[[ 191.04  177.93  139.59  104.36   83.45  -10.09   82.08]
 [  81.93   80.07   76.33   65.91   25.99  176.37  -37.93]
 [ 128.76   97.02   83.30   78.77   76.39 -167.39   49.90]] Out: -37.93

[[  13.425  -99.625  101.785   53.446]
 [  99.970 -114.232  154.329   34.346]
 [   2.464  -62.864   54.549   13.797]] Out: 34.346

[[-0.101  0.169 -0.011 -0.003 -0.090 -0.019]
 [-0.006 -0.165 -0.107  0.141 -0.090  0.072]
 [-0.125 -0.001  0.025  0.097 -0.007  0.145]] Out: 0.072

[[-0.02  0.62 -0.83  0.35  1.74 -1.07 -1.45]
 [-0.19 -0.73 -1.01 -0.17  1.48 -0.42 -0.82]
 [-0.15 -1.44 -1.46 -0.58  1.08 -0.82 -0.83]] Out: -0.82

[[ 0.07 -0.04  0.07  0.02 -0.10  0.15 -0.17]
 [ 0.16  0.10 -0.01 -0.06 -0.17 -0.10  0.04]
 [-0.11 -0.07 -0.09 -0.18  0.07  0.04  0.02]] Out: 0.04

[[ 0.111  0.095 -0.103 -0.149]
 [ 0.146  0.074  0.034  0.037]
 [-0.021 -0.044  0.045  0.091]] Out: 0.037
---
[[33, -8, -7, 68, -22, 7],
 [23, -12, -19, 3, -31, 47]] → -8

[[34, 48, 0, 1, 82],
 [43, 34, 0, 33, 83]] → 48

[[-29, -43, 9, -64, 4],
 [-41, -52, 18, -66, 22]] → -43

[[-7, 53, -17, 65, -1],
 [23, -6, -27, -46, 7]] → 53

[[43, 21, -39, 51, 45],
 [0, -45, -7, -11, -65]] → 21

[[-66, -22, 22, 22, -10, -31, 44],
 [-51, -27, 21, 22, -31, -61, 7]] → -22

[[17, 16, 0, -25, -11, 1, -49],
 [22, 10, 6, -75, -19, 0, -41]] → 16

[[2, -41, -7, 2, -43],
 [12, 68, -16, -5, 36]] → -41

[[57, 46, 33, -88, -3],
 [10, 37, 14, -66, -28]] → 46
---
[[ 38 141 146 108 165 159 165]
 [ 47 149 139 101 161 152 156]
 [205 103  12 104  20  28  27]]: 161

[[4 5 5 3 3 3]
 [0 3 2 8 5 4]
 [5 3 5 5 3 6]]: 8

[[4487 3491 5669 2824 3255]
 [4771 7056 5049 9324 7215]
 [3778 3398 5218 3705 3524]]: 5049

[[ 11   8 -19  25 -12  10 -29]
 [  5  14  12  22  18 -11  45]
 [  8  14   9  10   7 -10  17]]: 18

[[ 34  13 -42  19 -24  -6 -36]
 [-16 -33  42   0  11   1  14]
 [ 20  22 -40 -10 -36 -48 -40]]: 11

[[  7 -14 -33  23]
 [ 30  -4 -10  23]
 [-20   2   0 -32]]: -4
---
array([ -4, -77,  -9, -72,  53, -22,  37]) ==> -72

array([-71, -30,  39,  11, -44]) ==> 39

array([ 33,  23, -58, -63,  18,  -8,  31]) ==> -63

array([[  6, -33, -54,  29,  -1],
       [  0, -79, -32, -55,  12],
       [ 51, -31,  31,  39, -54]]) ==> -32

array([-20,  48, -71,  38,  70,  25,  54]) ==> 38

array([ 29, -47,  45,  63, -51,  13,  49]) ==> 63

array([ 31,  -6, -50,  64,  34]) ==> -50

array([ 51,  74, -43,  55, -54]) ==> -43
---
[[-8, -28, -64, -4, 1, -7, 18], [-13, -75, -42, -4, 62, -14, 88]] -14
[[52, 43, 14, 1, -3, 16], [1, 2, 16, 51, 54, 14], [65, 23, 0, 2, 3, 36]] 54
[[0, 17, 9, 69, 17], [9, 52, 18, 52, 17], [9, 44, 9, 26, 34]] 52
[[-46, 22, -74, -17, -8], [-46, 21, -62, -8, 43]] -8
[[20, -33, -35, 26, -1], [44, -22, -13, -34, 24], [76, -39, -53, 6, 11]] -34
[[17, 67, -18, -12, 72], [16, -54, 40, -41, -5]] -41
---
[49, 43, 21, 37, 88, 49, 50] Out: 37

[31, 51, 42, 181, 53, 198] Out: 181

[[86, 68, 39, 27, 81, 10],
 [41, 94, 62, 65, 58, 80]] Out: 27

[24, 12, -36, 2, -42, 29] Out: 2

[2721, 6670, 6577, 2554, 9703] Out: 2554

[-39, 43, 17, -18] Out: -18

[[36, 26, 97, 13],
 [8, 26, 71, 13],
 [34, 26, 84, 13]] Out: 13

[[1, 4, 3, 5, 5, 2],
 [2, 7, 1, 1, 3, 3],
 [2, 5, 3, 5, 1, 3]] Out: 5
---
[[0.095, 0.067, 0.118, -0.010, 0.053], [-0.105, -0.058, -0.139, 0.051, -0.039], [0.003, -0.003, 0.001, 0.016, 0.002]] >> 0.095, 0.002
[-137.90, 121.17, -193.99, -163.56, 101.65, -112.75, -64.97] >> -137.90, -64.97
[-0.10, -0.11, 0.15, -0.12, 0.15] >> -0.10, 0.15
[[-17.0, -10.3, 10.9, -13.7, -3.6], [-1.1, -6.7, -0.1, -20.6, 14.1], [-15.7, 0.3, 17.1, -12.7, 5.3]] >> -17.0, 5.3
[[0.68, -1.28, 0.25, 1.33], [0.54, 0.55, 0.85, -0.07], [0.48, -0.05, 0.88, 1.21]] >> 0.68, 1.21
[15.06, 7.98, -13.48, -15.81] >> 15.06, -15.81
[-0.188, 0.112, 0.037, 0.081, -0.011] >> -0.188, -0.011
---
147,223,135,18,75,146 >> 75

30,31,32,89
86,84,86,68
26,25,23,69
>> 23

9434,7758,6415,9947
2149,4196,5539,1560
9887,8313,5531,9765
>> 5531

3,4,4,4,4,7,5
8,3,3,5,4,6,3
8,2,2,5,8,3,1
>> 3

18,-14,14,33,34,-21
-2,25,20,-12,-27,-24
>> -27

811,852,58,777
716,791,409,731
>> 409

-30,20,44,-3,-39,9,-17 >> 9
